j148j548: 16  15  28  -65  4  -36  -36  -20  8  -2  5  21  -3  26  -11  -79  -23  25  40  29  53  42  18  -66  -1  -2  74
j20j497: -2  4  -62  45  17  30  33  7  7  18  -23  -8  -21  -46  -14  31  18  -39  -16  41  -34  -5  -34  90  -30  -21  -43
j239j605: 14  10  34  -16  -36  10  -12  25  -22  -2  -8  0  11  -20  2  -36  -3  17  3  -25  -17  -24  12  7  -1  -28  22
j877j370: 11  1  22  -36  10  -13  -6  -15  -23  10  3  -1  -11  2  2  -28  -11  7  47  29  23  27  -5  -43  5  12  37
j877j370: 23  24  17  21  15  -34  25  -19  -15  17  10  -7  -7  -22  -21  23  -8  15  24  41  -26  16  -11  2  2  24  -10
j877j370: 32  -33  -47  40  -38  10  15  11  -8  -30  -42  -37  -31  -15  46  68  1  -75  -12  -36  -2  -2  11  40  0  16  -56
j193j313: 10  1  -37  -19  -30  50  -4  28  4  -16  -41  5  -6  -25  24  -28  0  -45  -3  7  -1  -2  -2  49  -27  -49  -1
j877j370: 13  1  -1  -9  -25  19  -4  10  -8  -19  -14  0  -3  -1  22  3  -8  -25  2  -5  -4  2  8  4  -4  -10  -7
j20j497: 0  7  14  7  5  -16  0  -3  -8  11  9  0  -2  -8  -16  -6  3  20  4  1  -8  -4  -2  1  1  4  10
j20j497: -19  17  13  -17  -9  19  -31  12  27  -12  17  33  21  28  -14  -36  -3  20  -38  -11  -4  -14  17  -3  -9  -34  13
j239j605: 3  2  25  8  -18  0  -30  -11  -28  -20  24  12  -32  29  8  28  -9  -20  -5  -11  -10  9  16  -25  2  18  -5
j193j313: 46  -13  -2  22  -3  -3  -23  4  -6  47  -16  -31  -49  -30  -55  -36  -2  -13  -14  31  -4  -8  -1  31  -19  -21  7
j20j497: 22  -21  5  -61  2  67  15  11  -13  12  -28  -23  16  -4  35  -21  -22  -36  40  49  17  14  -18  -39  9  -16  -5
j148j548: -33  -2  -34  41  13  21  31  3  35  -21  10  7  31  19  18  74  12  -13  -47  -20  -25  -17  -6  29  6  11  -68
j239j605: 9  -3  23  8  6  6  -17  3  -17  35  11  -10  -20  -11  -37  -21  1  13  -7  15  -15  -15  -6  3  -4  -10  10
j877j370: 25  -25  7  28  8  -59  6  -23  -66  32  -6  -41  -66  -41  -12  16  12  -3  58  -4  13  14  -14  -2  7  50  29
j148j548: -10  -21  13  11  16  20  -36  -2  -61  51  16  -10  -72  -23  -41  -26  18  -9  13  19  -9  -11  -25  14  -17  -9  34
j193j313: -54  14  15  -23  11  0  -9  -8  8  -30  35  43  31  43  20  4  5  29  -3  -27  8  3  5  -37  10  9  17
j148j548: -25  -5  -8  6  30  -2  3  -27  -8  -4  25  11  -17  28  8  42  2  -14  11  19  7  24  -13  -27  6  34  -12
j148j548: -3  -9  -6  33  19  -37  -19  -23  -15  20  18  -3  -51  1  -34  10  12  0  -2  4  7  9  -3  6  -7  24  13
j20j497: -32  -1  -45  36  -3  6  11  17  68  -28  -3  15  43  19  5  29  17  5  -74  -51  -7  -31  14  47  -3  -16  -44
j239j605: 18  2  -4  -15  -23  32  -22  9  -9  -10  -13  5  -22  2  9  -14  -11  -37  -2  16  -2  8  7  7  -15  -24  1
j877j370: -36  16  34  5  9  -9  18  5  0  -3  31  15  48  7  1  15  9  55  -9  -32  -25  -26  -3  -13  20  10  -4
j877j370: -8  -17  -1  18  38  -46  4  -23  -13  38  13  -17  -27  -12  -33  -4  15  26  22  7  20  6  -16  -10  6  32  25
j148j548: -36  9  -38  34  0  20  44  26  86  -34  -4  13  92  18  20  50  12  19  -80  -51  -26  -43  10  45  11  -17  -75
j148j548: -71  -20  -23  39  43  54  -2  4  2  26  37  13  -7  15  -23  38  34  -2  -51  -6  -28  -36  -33  32  -6  -7  -35
j239j605: -22  30  20  5  -34  -14  -23  -2  -13  -57  27  44  2  31  28  28  -2  2  -12  -46  -18  4  28  -8  -1  8  3
j20j497: -26  -42  -77  44  13  57  50  20  27  -6  -30  -29  16  -13  39  81  24  -56  -38  -22  -12  -27  -26  61  3  1  -85
j148j548: 18  0  -34  68  -41  11  19  45  40  -6  -34  -21  24  -40  -12  23  16  -5  -80  -57  -48  -61  16  103  -13  -40  -60
j877j370: 23  19  -6  21  -38  25  -4  20  -4  -18  -16  5  -9  -19  4  12  -6  -29  -26  -1  -39  -12  10  51  -19  -30  -28
j193j313: -28  24  -16  -11  5  17  -5  1  15  -18  7  37  10  9  3  -11  4  0  -8  13  -6  8  -5  18  -17  -22  7
j193j313: -25  37  -6  -38  -12  22  5  15  17  -32  -5  43  42  -1  23  -34  -2  13  6  4  -5  5  0  14  -14  -37  21
j193j313: 98  -11  -13  26  -24  -24  88  11  -16  17  -74  -86  16  -86  30  49  -20  -32  53  29  -22  6  -12  34  19  26  -58
j20j497: 2  -16  0  -34  -2  48  3  11  1  -1  -12  -8  17  10  26  -8  -10  -22  7  13  11  0  -6  -24  7  -13  -9
j239j605: 40  -13  55  33  -5  -31  10  0  -50  46  8  -48  -20  -36  -32  15  -2  28  17  -7  -30  -25  -4  -10  21  28  -4
j239j605: -27  13  -4  28  23  -31  9  -17  11  -3  27  16  4  12  -14  29  11  23  -12  -6  -9  2  -4  4  3  23  -8
j877j370: -36  -30  -34  56  17  -13  36  3  35  -9  6  -18  33  13  14  76  26  9  -47  -65  -4  -34  -1  22  23  33  -59
j20j497: -37  13  -24  50  22  22  24  23  38  25  10  9  34  -24  -41  9  28  33  -64  -8  -48  -50  -20  77  -14  -34  -37
j239j605: 30  -18  -25  -11  22  28  19  15  14  58  -38  -38  -1  -47  -33  -51  1  -6  8  54  9  -8  -28  32  -13  -35  3
j148j548: 1  0  19  -33  9  -6  -45  -9  -13  23  11  12  -33  9  -32  -68  -3  13  16  23  27  14  2  -26  -13  -16  60
j193j313: 94  -2  39  11  -14  -31  6  15  -17  74  -35  -65  -19  -73  -68  -64  -17  27  17  42  -17  -19  0  22  -2  -21  18
j239j605: -13  32  -1  12  -20  2  -22  -1  -3  -32  16  39  -13  13  1  11  0  -9  -20  -5  -24  6  13  23  -19  -13  -1
j193j313: -82  5  9  -40  6  71  -6  17  -14  -29  30  49  40  32  44  2  16  8  -5  -29  -11  -19  -16  -18  4  -22  8
j193j313: 58  2  -31  37  -1  -18  53  -4  0  15  -41  -44  -11  -54  0  42  -9  -33  21  45  -21  15  -15  46  -4  15  -47
j20j497: 57  30  -40  1  -9  -79  37  -16  55  -25  -46  -8  21  -24  5  -10  -19  1  25  26  29  45  20  21  -7  12  2
4  -2  49  -35  -13  35  6  30  -30  26  -5  -14  34  -28  0  -46  -2  35  18  -8  -18  -35  -10  -14  12  -29  22 : j193j313
33  0  26  4  -25  -23  10  -5  -63  -4  -10  -21  -32  -32  21  21  -7  -14  53  -4  -12  12  -1  -8  8  27  11 : j877j370
-10  17  -19  14  -12  -44  46  -6  15  -51  -10  9  42  -3  50  54  4  9  16  -41  0  11  10  8  16  34  -21 : j239j605
-5  -53  -26  -21  -21  43  -15  -4  -22  -43  -16  -14  -30  43  77  53  -7  -83  14  -32  41  21  10  -45  15  29  -24 : j20j497
50  -29  -42  -32  -2  9  27  -24  18  -33  -43  -32  -8  26  67  49  -35  -85  43  44  52  63  6  -51  15  39  -41 : j877j370
-18  12  13  2  10  45  -22  8  -29  29  20  17  -28  -13  -34  -23  8  -1  -10  34  -34  -14  -22  26  -22  -33  10 : j20j497
-58  -15  -10  -16  -3  -13  -45  -17  20  -58  33  44  -2  82  37  17  7  -6  -23  -67  48  14  31  -52  9  25  20 : j193j313
-15  -18  5  9  -8  73  -5  36  -39  35  -6  -14  -14  -38  -11  -14  19  -13  -16  -5  -39  -47  -26  47  -13  -43  -9 : j148j548
18  -6  39  -14  -6  38  -40  21  -26  55  4  -13  -27  -22  -54  -72  -1  14  -13  24  -17  -30  -7  8  -15  -47  32 : j239j605
-42  20  5  19  13  -27  -7  -15  11  -21  37  36  10  29  -6  24  11  29  -19  -25  -8  0  6  -5  2  18  2 : j239j605
4  -16  -4  -16  1  19  -13  -3  -1  -2  -4  -5  -12  17  10  -2  -7  -24  3  9  18  10  2  -22  1  1  0 : j239j605
0  25  -62  12  13  23  6  -2  34  -5  -19  23  -17  -14  -14  -5  2  -40  -18  59  -9  23  -15  65  -40  -34  -18 : j239j605
-5  -20  20  -20  -9  97  -5  25  -83  30  -6  -16  -36  -36  17  -2  5  -45  31  29  -37  -20  -39  13  -9  -29  -3 : j148j548
27  13  -37  -17  -38  65  -40  26  35  -21  -33  20  -18  6  -3  -43  -16  -61  -47  31  -5  4  18  49  -43  -73  -12 : j877j370
-6  12  -16  -11  -3  17  -3  11  16  -2  -11  14  9  -9  -4  -28  3  -1  -9  10  -1  -2  -3  25  -16  -30  9 : j239j605
-44  1  -4  -20  31  18  -43  -4  34  16  30  35  0  39  -40  -53  10  25  -36  10  22  -5  -1  -13  -14  -28  32 : j148j548
76  -18  -25  30  -16  13  56  17  -21  31  -62  -71  -15  -78  7  31  -9  -48  27  39  -27  -4  -21  55  -1  0  -51 : j193j313
-3  -17  44  -28  -19  61  25  54  -62  49  -24  -35  32  -76  5  -53  17  34  31  -23  -36  -64  -33  26  9  -46  24 : j148j548
-31  -37  4  -6  2  47  5  16  1  -4  7  -12  26  26  31  29  8  -8  -21  -41  4  -30  -3  -24  23  5  -29 : j20j497
14  18  16  -58  21  5  3  -21  17  -2  4  14  21  26  7  -28  -30  2  37  67  26  45  -3  -62  6  4  17 : j877j370
-52  13  -14  -22  6  85  46  25  -21  -19  -2  23  47  -18  55  33  12  -17  16  11  -41  -15  -39  26  -1  -24  -33 : j193j313
4  15  22  24  6  -18  7  8  -10  35  9  -7  4  -35  -43  -19  10  43  -7  2  -31  -27  -10  30  -4  -11  10 : j239j605
-6  4  -25  21  25  -20  27  -11  19  7  -2  -4  8  -10  -8  21  8  6  0  15  0  7  -13  18  0  14  -16 : j239j605
7  -19  3  25  -24  67  27  35  -60  20  -22  -34  -13  -57  21  36  13  -35  5  -9  -56  -42  -29  54  -2  -19  -41 : j148j548

j783-j973: -6  -14  -13  -28  -7  12  36  8  25  3  -17  2  -22  13  -43  15  27  -23  34  47  8  20  45  -18  12  32  24
j783-j973: 13  8  -63  40  35  -20  21  -18  -24  1  6  5  -56  -41  34  11  -7  9  22  -13  5  19  29  -14  19  -39  -6
j928-j222: -44  24  25  -1  -26  7  -14  11  12  19  61  43  44  68  -71  0  -34  11  -10  -9  -57  29  15  18  -39  -32  28
j777-j945: 23  -33  21  -36  26  -52  25  -25  77  47  7  -20  -51  15  -42  14  -9  0  22  47  35  13  18  9  -57  17  0
j777-j945: 44  -45  -10  1  -8  -13  16  9  -9  9  7  -22  13  -29  45  25  -1  -21  -3  -30  -18  -28  -29  -35  -2  -3  -18
j677-j336: -34  70  -40  10  29  8  -4  -61  -25  -10  0  10  -40  -3  2  -34  -5  8  -6  26  40  11  28  8  36  -42  12
j928-j222: -43  23  37  0  -50  18  -15  50  -3  7  51  34  51  64  -79  -3  -21  19  -16  -12  -80  17  23  15  -42  -9  31
j677-j336: -47  41  -66  37  22  44  0  -22  -42  -46  -18  57  -1  -3  8  -4  19  5  45  7  15  51  39  18  87  -21  20
j783-j973: 2  -6  -26  -4  -1  6  22  -7  -1  -3  -4  1  -10  0  -3  12  10  -14  14  14  1  11  18  -19  18  -3  8
j928-j222: -49  15  -15  25  -59  82  -18  53  -54  -58  -1  54  102  44  -14  14  17  -11  -6  -35  -72  35  -1  -8  61  -6  25
j677-j336: 17  12  -3  -30  21  -51  30  -37  26  29  3  -37  -76  -15  -27  -26  7  24  28  67  44  -29  44  19  -27  19  5
j715-j383: 21  8  -70  35  22  -25  25  -14  -11  -61  -74  -34  -71  -25  23  -5  44  68  40  65  51  41  54  42  47  23  -13
j777-j945: -16  -5  67  -23  -24  2  -3  72  27  50  38  10  -9  15  -70  4  -18  -19  -17  -20  -55  -14  21  -21  -76  25  21
j715-j383: 8  6  -47  29  -19  8  16  17  -64  -26  11  4  12  -31  32  -2  15  16  26  -17  -37  -24  20  -5  42  -8  2
j928-j222: 8  2  61  -26  -17  -14  -15  25  13  28  14  -27  -1  -1  -18  -20  -11  2  -34  -5  -10  -47  -18  0  -55  23  -5
j677-j336: 5  35  27  -37  -18  -41  15  -14  0  41  44  -42  -39  3  -44  -42  -13  22  -17  40  -9  -65  31  2  -58  1  13
j928-j222: -14  13  -36  2  7  29  10  -25  -12  -7  -5  14  0  2  11  11  2  -37  -9  -4  8  21  3  -39  37  -30  10
j677-j336: -24  51  41  -32  -67  32  -29  -16  -41  17  66  -14  90  49  -13  -33  -36  -33  -103  -35  -60  -66  -54  -48  -27  -57  13
j715-j383: -19  4  25  3  -11  17  -13  40  7  -5  -9  12  6  14  -28  1  3  5  -6  -5  -17  17  10  9  -14  20  8
j677-j336: -21  19  34  -37  39  -3  -15  -62  61  58  22  8  -24  29  -25  -2  -41  -56  -48  1  47  18  -28  -32  -43  -42  5
j777-j945: -3  25  42  -38  -17  -5  0  0  20  45  25  -34  -22  16  -36  -15  -23  -31  -69  4  -9  -32  -4  -49  -62  -15  9
j777-j945: 3  28  -17  9  -29  19  -3  8  -49  -30  -14  -28  11  -12  26  -18  13  6  -38  -5  -15  -28  -5  -22  23  -9  -3
j777-j945: -62  40  22  -8  32  18  -26  -30  30  -2  -3  55  -2  37  -52  -24  -4  12  33  32  42  45  21  62  14  8  22
j677-j336: 28  -60  14  -22  -9  -7  16  15  29  -1  -16  -6  27  1  3  25  20  -11  36  12  4  -5  -16  7  3  45  -7
j783-j973: 19  -5  29  -39  -82  34  8  35  -27  19  31  -48  63  22  -1  10  -10  -66  -104  -37  -74  -62  -44  -108  -34  -22  7
j783-j973: 8  -21  36  -1  -2  -28  -3  40  40  2  -17  -10  -21  14  -39  3  6  42  18  24  -1  18  20  44  -45  45  -4
j783-j973: 16  -19  38  -19  19  -55  -8  -25  41  22  17  -7  -4  9  -17  -18  -10  46  38  31  28  -20  -8  72  -40  27  -12
j715-j383: 18  -9  16  -3  8  -10  4  23  23  13  -26  -32  -48  -17  -1  8  1  -9  -30  0  13  4  3  -28  -34  14  -10
j928-j222: -22  -9  7  3  -22  44  -3  42  -19  2  18  39  43  4  -9  19  0  -41  2  -41  -47  4  -4  -32  15  0  17
j715-j383: -7  33  -17  25  1  23  -2  39  0  -44  -85  -38  -71  -7  -6  -2  29  18  -50  26  26  52  36  -21  6  18  -4
j677-j336: -8  -25  -16  57  -10  25  -4  87  -20  -25  -10  40  10  -9  1  41  4  10  19  -55  -62  55  21  -5  7  6  2
j777-j945: 28  -29  -24  2  3  0  13  -3  -23  -27  -30  -11  10  -40  49  1  33  5  44  8  22  -28  -10  13  50  35  -14
j677-j336: -3  11  -45  -3  -14  6  30  -16  -21  -18  -1  -2  -5  6  -10  -1  20  4  25  35  -5  3  37  -7  36  -4  16
j783-j973: -13  31  -17  21  13  21  -14  -8  -35  -7  -1  9  -7  -25  33  -10  -7  -15  -23  -31  4  -5  -10  -21  24  -29  -3
j928-j222: -17  24  0  4  -3  12  -21  -31  -13  3  27  14  37  22  10  -7  -25  -12  -35  -25  -9  0  -30  -8  3  -47  0
j777-j945: 13  9  -35  22  -14  -8  4  -11  -22  -31  -12  -22  5  8  20  1  4  29  -18  7  -7  12  1  2  14  -23  -9
j783-j973: 2  37  68  -41  -40  20  -37  -5  -33  31  35  -43  48  -6  23  -44  -26  -44  -107  -44  -20  -104  -74  -53  -38  -20  -9
j777-j945: 22  -38  -35  28  19  -8  5  -10  -6  -13  -2  18  18  -17  46  30  -1  1  33  -27  0  21  -19  6  29  -14  -16
j715-j383: -29  7  16  10  1  6  -17  19  26  -34  -35  21  4  37  -43  -6  17  49  28  36  15  53  25  68  5  37  7
j783-j973: 8  -22  -4  2  -6  -16  22  26  12  25  30  9  -12  3  -26  23  -10  -4  19  -8  -37  9  26  -15  -29  -4  10
j715-j383: 28  -9  29  8  -44  -35  -16  29  -20  -26  5  -40  42  12  6  -22  3  75  -12  5  -35  -43  -20  55  -31  24  -20
j677-j336: 5  -19  21  -7  5  -22  13  33  25  26  12  4  -31  -7  -35  7  0  10  31  9  -12  0  30  12  -37  29  7
j928-j222: 6  -16  -25  -10  14  -31  58  30  42  23  -11  -7  -99  -5  -69  21  22  13  61  64  3  40  100  -5  -27  37  26
j928-j222: -1  -14  -19  6  9  -4  14  0  13  -13  -16  12  -12  5  -12  12  15  14  40  24  11  30  25  21  16  16  5
j783-j973: -18  -17  -5  -10  10  5  9  -17  19  6  18  43  24  21  -24  12  2  -9  55  14  3  22  11  24  19  6  16
j928-j222: 18  4  1  -14  4  -15  22  11  6  21  -10  -36  -60  -28  -5  -5  7  -12  -14  17  11  -22  24  -34  -23  13  1
j715-j383: 15  -8  -31  23  -1  -1  10  10  -37  -8  9  3  2  -34  36  7  3  1  17  -26  -21  -16  2  -12  23  -10  -6
j777-j945: -33  3  -3  4  51  9  -12  -32  25  -1  -10  57  -8  1  -9  -2  3  -2  62  13  50  40  10  49  35  12  8
15  -18  29  -10  -32  -7  14  69  24  6  -19  -35  -27  10  -43  14  11  9  -24  13  -33  7  28  -21  -53  38  5 : j783-j973
3  -43  38  10  5  12  -21  45  27  9  -5  25  29  3  5  32  -11  -20  -3  -49  -18  25  -34  -3  -22  16  -11 : j677-j336
41  -14  -12  -17  1  -45  31  -14  19  7  -17  -57  -54  -14  -1  -3  13  23  3  48  24  -19  22  -3  -24  18  -9 : j783-j973
34  -25  -19  18  34  -49  16  -7  11  11  -2  -12  -50  -38  23  7  -1  31  42  6  20  -2  15  25  -12  8  -17 : j928-j222
23  -3  25  -12  -36  -1  -13  9  -6  -13  -15  -48  29  11  16  -8  1  6  -61  -4  -10  -30  -39  -15  -21  3  -17 : j783-j973
7  -20  4  -34  -15  -7  9  -46  3  26  55  12  63  24  1  4  -17  -28  12  -3  -14  -36  -33  -8  3  -23  6 : j783-j973
-3  27  3  -35  -33  11  23  2  -14  20  17  -31  -15  4  -29  -16  5  -29  -35  23  -18  -41  23  -53  -15  -3  21 : j715-j383
51  -49  -72  39  50  -81  65  17  28  -9  -37  -18  -127  -54  -5  29  34  79  122  65  29  47  102  55  0  46  -8 : j928-j222
2  25  -11  37  28  -16  -12  6  3  8  -9  -12  -62  -17  12  3  -24  13  -43  -25  6  32  8  -16  -32  -37  -13 : j677-j336
-41  44  -19  21  -40  57  0  55  -55  -38  -13  18  10  6  -25  -9  23  0  -13  -6  -48  13  43  -21  36  5  27 : j715-j383
-73  49  8  -7  -56  67  -27  -2  -12  -37  18  48  99  103  -67  -7  -6  -4  -38  9  -46  51  0  9  25  -32  38 : j928-j222
-7  5  6  0  29  -16  -13  -33  13  -3  -4  15  -4  -2  5  -17  0  24  34  18  39  2  -4  52  12  10  -6 : j783-j973
-2  15  51  -6  -12  -1  -39  8  35  -14  -40  -38  5  38  -13  -13  -9  22  -80  8  22  20  -37  13  -45  6  -18 : j715-j383
-45  57  22  24  -54  68  -51  43  -51  -48  -14  7  69  40  -3  -19  -5  2  -94  -44  -49  12  -31  -17  12  -25  5 : j715-j383
-31  4  -2  -11  0  18  20  13  17  45  50  44  -8  22  -54  25  -23  -49  8  -16  -40  28  34  -45  -21  -28  34 : j928-j222
-27  29  29  -37  -32  23  -19  -41  -10  19  53  11  76  47  -18  -21  -26  -33  -45  -10  -21  -36  -41  -17  -5  -38  15 : j715-j383
24  -4  22  9  24  -62  1  8  17  38  27  -20  -58  -28  -6  -12  -23  41  11  -3  0  -25  15  29  -63  3  -13 : j783-j973
-12  20  36  -19  7  -2  -24  -24  4  16  14  0  13  3  0  -29  -13  -2  -16  -2  20  -33  -27  18  -13  0  -4 : j677-j336
11  -25  -13  21  6  17  -18  -4  -22  -44  -35  12  48  -18  59  5  21  10  25  -18  19  1  -41  31  57  19  -22 : j928-j222
8  -4  -3  -20  0  -15  13  -28  6  15  19  -7  2  3  -4  -6  -3  -4  12  18  7  -21  0  1  -3  -4  3 : j715-j383
-38  37  -59  42  23  27  8  0  -27  -25  -9  44  -34  -4  -8  7  6  6  28  0  -2  61  53  0  47  -29  20 : j677-j336
